B =
[[-12.5  25.6  23.7  13.9  51.2  10.8  -1.0]
 [-56.7  30.7  19.1  17.7 -19.4 -34.0  18.8]
 [-19.4 -34.4  22.3  56.8  16.5 -33.2 -16.1]
 [-48.4  30.7   7.2  17.7 -21.5 -41.4  -5.4]
 [-39.5  30.7  22.3  29.9  14.7 -43.8 -33.7]
 [-46.4  30.8  15.8  17.7  -0.2 -40.0 -15.7]
 [-34.9  53.9 -11.9   9.6   8.9 -31.4 -54.6]
 [-39.5   8.3  43.2  44.6  20.6 -33.2  -5.4]
 [  6.0 -27.0  43.7  28.4  35.7   5.0   7.0]
 [-39.5  31.0  47.0  11.8  26.9  -0.7  26.5]
 [-39.5  42.2   0.9  17.7  -2.8 -36.6 -27.8]
 [-39.5  39.6 -25.3  -5.9 -28.6 -33.2  -7.8]
 [-46.8  30.7  34.2  17.7  16.5 -33.2  16.6]
 [-39.5  14.2  24.1  42.4  16.5 -33.2 -23.3]
 [-39.5  25.0  49.0  25.5  21.1 -32.7  -5.3]]
Indices start at 0.
Report the entry directly below the largest entry.
17.7
Report the entry at row 2, column 0.
-19.4
Report the entry directly above 24.1.
34.2
Report the entry in row 1 and column 1.
30.7
Report the entry just left of 44.6.
43.2
The entry directly above the largest entry is 17.7
The entry at row 0, column 2: 23.7
The entry just right of the centre entry -> 20.6
Report the top-right entry.
-1.0
Report the entry just left of -5.9.
-25.3
Report the entry at row 0, column 1.
25.6
Report the entry just right of 23.7.
13.9
The entry in the bottom-left corner -> -39.5
The entry directly below -27.8 is -7.8
The entry at row 2, column 2 -> 22.3
Report the bottom-right entry.
-5.3
The entry at row 1, column 0: -56.7
The entry directly below -48.4 is -39.5
The maximum -> 56.8
Report the entry at row 0, column 0.
-12.5
Report the median of all entries.
7.2
The entry directly above -5.3 is -23.3
Report the entry directly above the centre entry.
9.6
Report the entry directly below 30.8.
53.9
Report the entry directly below the centre entry.
28.4
Report the entry directly below 24.1.
49.0
Report the entry just right of the largest entry.
16.5
The entry just left of 11.8: 47.0
Report the entry just left of -27.8.
-36.6
Report the entry just left of -41.4.
-21.5

Questions about the matrix below.
1) The entry just right of the smallest entry?
2) The entry just left of the largest entry?
3) The entry just right of 42.3?
array([[ 46.6, -43.0, -28.5,  51.9, -42.6,  43.9,  49.7,  14.6,  43.1,
         36.0, -44.4,  38.4,  43.0,  36.9],
       [-38.7,  31.0, -43.2, -42.0,  33.2, -39.7, -47.8, -49.4, -32.8,
        -43.0,  42.3, -41.0, -46.5, -36.4],
       [-21.6,  51.1, -28.5,  -6.6, -14.4,  48.0,  36.1, -32.9,   0.6,
        -19.1,  16.0,  29.0,  54.2,  14.8],
       [ 30.7, -47.9,  46.4,  27.4, -38.4,  15.6,  20.6,  48.8,  22.1,
         43.4, -46.0,  25.8,  10.9,  42.5],
       [-16.8,  19.6, -20.5, -47.4,  44.8, -46.7, -50.1, -36.4, -45.5,
        -30.2,  29.2, -58.0, -47.5, -52.3],
       [  3.1,  24.6, -41.6,  -9.2,  42.1,  -9.5, -18.7, -45.0,  -4.5,
        -20.1,  -3.0, -19.5,  -7.0, -33.6],
       [ -6.6,  46.3, -38.6, -15.7,  41.5,  -5.9, -16.4, -42.0, -13.8,
        -32.4,  24.7, -27.1,  -7.5, -28.8],
       [ 42.5, -32.1,  17.8,  33.3, -42.5,  35.5,  50.1,  28.9,  43.6,
         35.2, -46.4,  42.4,  38.0,  41.2],
       [ 47.1, -20.0,   3.4,  46.7, -40.2,  46.2,  44.7,  22.2,  51.1,
         36.6, -36.1,  48.2,  45.0,  38.7],
       [-53.7,  40.0, -28.5, -48.6,  23.7, -44.8, -47.6, -38.6, -47.9,
        -52.2,  38.6, -47.6, -47.3, -49.3]])
1) -47.5
2) 29.0
3) -41.0

Read these off the table that follows. Counting starts at 0.
1) Which number is the smallest entry?
2) Which number is the entry in the top-right corner?
3) Which number is the entry in row 0 and column 1?
4) Which number is the entry at row 2, column 2?
5) Which number is the entry directly above the largest entry?
6) Which number is the entry directly above -0.102?
7) Which number is the entry directly below the largest entry?
8) Which number is the entry just left of 0.115?
[[-0.230 -0.120 -0.132  0.208]
 [-0.179 -0.105 -0.125  0.170]
 [ 0.197  0.106  0.116 -0.160]
 [ 0.057  0.096  0.132 -0.044]
 [-0.149 -0.111 -0.132  0.144]
 [ 0.235  0.137  0.154 -0.185]
 [ 0.125  0.097  0.098 -0.089]
 [ 0.126  0.115  0.134 -0.093]
 [-0.208 -0.101 -0.113  0.194]
 [-0.167 -0.084 -0.102  0.157]
 [ 0.196  0.132  0.161 -0.162]]
1) -0.230
2) 0.208
3) -0.120
4) 0.116
5) -0.149
6) -0.113
7) 0.125
8) 0.126

Read these off the array that follows.
1) Find the entry just right of -16.5.
2) Find the second largest entry.
3) Find the 1st entry in reading order.
[[-54.2  65.2   0.0 -65.1  50.0  17.6  31.1  35.7  17.5 -24.4  -8.2   0.0
   23.9  69.4]
 [-53.1   0.0   0.0 -64.4  48.1  14.7  28.6  36.6  17.5 -21.5   0.0 -43.3
   21.5   0.0]
 [-55.4  67.7 -16.5 -66.2   0.0  22.6  36.8  40.3  16.8   0.0   0.0 -60.6
   27.5  71.6]]
1) -66.2
2) 69.4
3) -54.2
